Below are the code and all the weights of a small trained network. Each question names an input and a target symbol and asks about switching units off, where a switched-off unit gives its printed mean instead of its output.

import numpy as np


def w(rows, s, z=0):
    codes = np.array(rows[::2]) - 128.0
    scale = np.full(codes.shape[1], s)
    scale[-1] = z or s
    return codes * scale


def f(y):
    return np.maximum(y, 0)


def softmax(a):
    e = np.exp(a - a.max(-1, keepdims=True))
    return e / e.sum(-1, keepdims=True)


def log_softmax(a):
    a = a - a.max(-1, keepdims=True)
    return a - np.log(np.exp(a).sum(-1, keepdims=True))


def net(x, mask):
    ids = ['ΛΠγζημξτφω'.index(c) for c in x.split()]
    T = len(ids)
    res = E[ids] + P[:T]
    u = 0
    for l in range(2):
        r = res
        for j in range(2):
            rows = slice(4 * j, 4 * j + 4)
            q, k, v = (r @ M[l][rows].T for M in (Q, K, V))
            z = softmax(np.where(np.tri(T) > 0, q @ k.T / 4**0.5, -1e9)) @ v
            o = O[l][rows]
            res = res + np.where(mask[u + j], z, o[:, -1]) @ o[:, :-1]
        u += 2
        y = f(res @ A[l][:, :-1].T + A[l][:, -1])
        res = res + np.where(mask[u : u + 8], y, B[l][:, -1]) @ B[l][:, :-1]
        u += 8
    return log_softmax(res[-1] @ U[:, :-1].T + U[:, -1])


Q, K, V, O, A, B = {}, {}, {}, {}, {}, {}
E = w([
[249,113,113,167],'Λ',
[8,189,123,136],'Π',
[83,110,199,225],'γ',
[234,203,84,141],'ζ',
[197,105,69,124],'η',
[177,153,144,117],'μ',
[158,84,148,229],'ξ',
[217,73,180,158],'τ',
[136,178,87,117],'φ',
[50,101,24,183],'ω',
],0.013)
P = w([
[139,162,97,115],'0',
[223,59,167,82],'1',
[136,169,158,214],'2',
[135,183,118,121],'3',
[214,49,155,79],'4',
[147,175,153,240],'5',
[130,195,117,122],'6',
[208,41,144,79],'7',
[128,189,153,253],'8',
[128,210,116,122],'9',
[206,40,145,75],'10',
],0.0078)
Q[0] = w([
[117,127,93,88],'L0H0',
[160,171,1,87],'L0H0',
[136,159,166,91],'L0H0',
[142,235,130,139],'L0H0',
[154,169,136,172],'L0H1',
[194,166,87,193],'L0H1',
[140,121,148,163],'L0H1',
[101,146,26,188],'L0H1',
],0.013)
K[0] = w([
[123,111,87,106],'L0H0',
[92,141,7,136],'L0H0',
[146,144,162,99],'L0H0',
[165,180,96,158],'L0H0',
[111,155,89,107],'L0H1',
[153,169,70,115],'L0H1',
[119,120,130,98],'L0H1',
[117,118,42,162],'L0H1',
],0.016)
V[0] = w([
[116,193,39,110],'L0H0',
[110,84,103,144],'L0H0',
[193,168,137,218],'L0H0',
[78,67,95,97],'L0H0',
[126,123,201,210],'L0H1',
[85,85,2,39],'L0H1',
[123,138,29,211],'L0H1',
[119,123,49,83],'L0H1',
],0.0069)
O[0] = w([
[182,152,218,101,189],'L0H0',
[113,124,151,146,130],'L0H0',
[136,178,89,135,253],'L0H0',
[110,102,168,143,70],'L0H0',
[152,117,191,154,91],'L0H1',
[112,125,2,133,146],'L0H1',
[123,158,133,175,254],'L0H1',
[113,136,75,122,171],'L0H1',
],0.009,0.0032)
A[0] = w([
[178,146,123,241,132],'L0N0',
[90,2,156,131,155],'L0N1',
[98,82,109,229,195],'L0N2',
[6,59,194,15,173],'L0N3',
[58,213,117,161,153],'L0N4',
[141,173,161,200,68],'L0N5',
[191,65,103,95,1],'L0N6',
[66,135,146,188,128],'L0N7',
],0.0099,0.0032)
B[0] = w([
[30,92,157,176,253],'L0N0',
[225,204,43,139,148],'L0N1',
[194,175,127,129,200],'L0N2',
[167,12,47,210,145],'L0N3',
[195,55,102,184,224],'L0N4',
[80,137,124,58,186],'L0N5',
[58,7,154,91,169],'L0N6',
[104,164,154,62,177],'L0N7',
],0.012,0.007)
Q[1] = w([
[223,169,8,54],'L1H0',
[77,151,124,129],'L1H0',
[131,103,165,155],'L1H0',
[55,146,138,103],'L1H0',
[158,169,90,173],'L1H1',
[107,84,119,189],'L1H1',
[107,127,109,180],'L1H1',
[93,104,74,159],'L1H1',
],0.013)
K[1] = w([
[143,131,1,161],'L1H0',
[118,167,150,116],'L1H0',
[143,86,155,131],'L1H0',
[81,156,94,112],'L1H0',
[134,153,104,87],'L1H1',
[76,123,88,99],'L1H1',
[119,150,110,124],'L1H1',
[90,101,65,115],'L1H1',
],0.016)
V[1] = w([
[189,107,138,132],'L1H0',
[97,115,141,176],'L1H0',
[136,110,162,160],'L1H0',
[150,129,194,114],'L1H0',
[26,162,69,95],'L1H1',
[46,127,89,139],'L1H1',
[80,105,153,129],'L1H1',
[254,109,145,179],'L1H1',
],0.0089)
O[1] = w([
[165,178,110,154,191],'L1H0',
[180,87,144,132,199],'L1H0',
[163,119,94,134,172],'L1H0',
[76,131,16,100,23],'L1H0',
[253,99,147,180,98],'L1H1',
[203,68,94,144,186],'L1H1',
[100,85,158,93,95],'L1H1',
[67,164,51,117,254],'L1H1',
],0.0067,0.003)
A[1] = w([
[1,146,83,125,24],'L1N0',
[143,67,179,101,65],'L1N1',
[75,135,182,224,24],'L1N2',
[234,234,161,36,146],'L1N3',
[94,99,126,220,88],'L1N4',
[153,192,236,149,75],'L1N5',
[122,242,194,237,252],'L1N6',
[231,110,87,54,117],'L1N7',
],0.0099,0.0022)
B[1] = w([
[80,214,162,137,161],'L1N0',
[113,135,162,68,163],'L1N1',
[97,126,42,149,193],'L1N2',
[35,198,180,193,160],'L1N3',
[121,117,197,165,227],'L1N4',
[72,104,91,161,141],'L1N5',
[206,98,142,2,254],'L1N6',
[65,157,69,138,188],'L1N7',
],0.016,0.0083)
U = w([
[69,80,226,137,35],'Λ',
[79,83,149,250,163],'Π',
[132,175,167,90,146],'γ',
[94,139,147,154,239],'ζ',
[51,84,71,76,36],'η',
[75,160,199,133,251],'μ',
[194,99,145,141,120],'ξ',
[111,148,2,187,148],'τ',
[32,165,166,197,136],'φ',
[113,211,55,145,37],'ω',
],0.0084,0.0032)

Each question gives the input, a string of symbols that net reads in full, and the target symbol t.
The units are the heads (4 rows each of Q, K, V and O) and the neurons (one row each of A and B). Each row of codes is followed by its name. A weight is (code - 128) times the scale printed after its matrix; where a second scale follows, it is the last column's (O, A, B and U).
mask holds one flag per unit, layer by layer, with each layer's heads first. A switched-off unit (its flag False) gives its mean, the last column of its rows in O or B, instead of its output. The means were averaged over made-up inputs and are rounded, as every weight is.
A unit's drop is (log p(t) with every unit on - log p(t) with that unit switched off) / (log p(t) with every unit on - log p(t) with every unit switched off).
The circuit of an input: a set's keep is (log p(t) with only the set's units on - log p(t) with every unit switched off) / (log p(t) with every unit on - log p(t) with every unit switched off). Starting from the 12 units with the biggest drops (on a tie, the unit counted first), units are removed one at a time, each time the one whose removal leaves the highest keep (on an exact tie, the one counted first), for as long as the keep stays at least 0.8.
circuit, biggest first: the units of the circuit, biggest drop first
unit that matters most: the unit with the biggest drop
k most important neurons: the k neurons with the biggest drops, biggest first
k most important neurons of layer l: the k neurons of layer l with the biggest drops, biggest first
which heads matter: for each layer, one digit per head in row order, 1 if its drop is at least 0.15 and else 0, layers parted by /
input ω φ ω η φ μ ζ η μ η γ, target γ: which heads matter => 10 / 00
input γ Π φ ω γ ξ, target φ: which heads matter => 01 / 10
input η η γ η τ, target τ: unit that matters most => L0N1
input γ η η η ζ ζ η ξ η η Λ, target Λ: 2 most important neurons => (L0N6; L0N0)
input η γ γ ξ Π Λ, target ξ: circuit, biggest first => (L1N6; L1H1)
input η Π η ξ τ φ φ τ, target τ: which heads matter => 10 / 00
input γ Π η Π Π ζ, target φ: 2 most important neurons of layer 1 => (L1N0; L1N2)
input η ξ φ τ φ, target φ: 3 most important neurons => (L0N0; L1N3; L1N6)
input η φ φ ζ ζ Π η ζ Π, target ξ: which heads matter => 01 / 01
input ξ η η, target Π: 2 most important neurons => (L0N0; L1N6)
input η Π ζ, target ξ: 2 most important neurons => (L0N0; L1N6)
input η η Π γ η, target η: which heads matter => 00 / 00
input φ ω η η ζ φ η η ω ζ μ, target φ: which heads matter => 01 / 00
input η γ η τ Π η η ω, target ω: 3 most important neurons of layer 0 => (L0N1; L0N2; L0N0)
input γ η η η Π φ ξ Π ζ, target φ: most important neuron => (L0N5)
input γ γ ω η η Π Λ Π γ Λ, target φ: 2 most important neurons of layer 0 => (L0N0; L0N4)
input η η Π ω, target ξ: 2 most important neurons => (L0N2; L1N6)
input ξ ξ ω Π φ φ, target Π: which heads matter => 01 / 11
input γ φ φ η φ η φ η Λ, target φ: 4 most important neurons => (L0N0; L0N5; L1N0; L0N7)
input η η μ Λ τ Π Λ φ ζ, target ξ: 2 most important neurons => (L1N6; L0N0)
input η η ζ Λ Π γ, target ξ: 3 most important neurons => (L0N2; L1N6; L0N4)
input η φ φ, target ξ: which heads matter => 01 / 01
input ω γ η φ ζ η φ, target ξ: circuit, biggest first => (L0H1; L1H1)
input ω Π μ Π ξ η Π η η ξ φ, target φ: circuit, biggest first => (L1N3; L0N0; L1N6)
input φ ω Π η φ η μ ξ ζ φ, target γ: most important neuron => (L1N6)
input η γ φ η γ η γ τ η, target ξ: 4 most important neurons => (L1N6; L0N6; L0N2; L0N4)
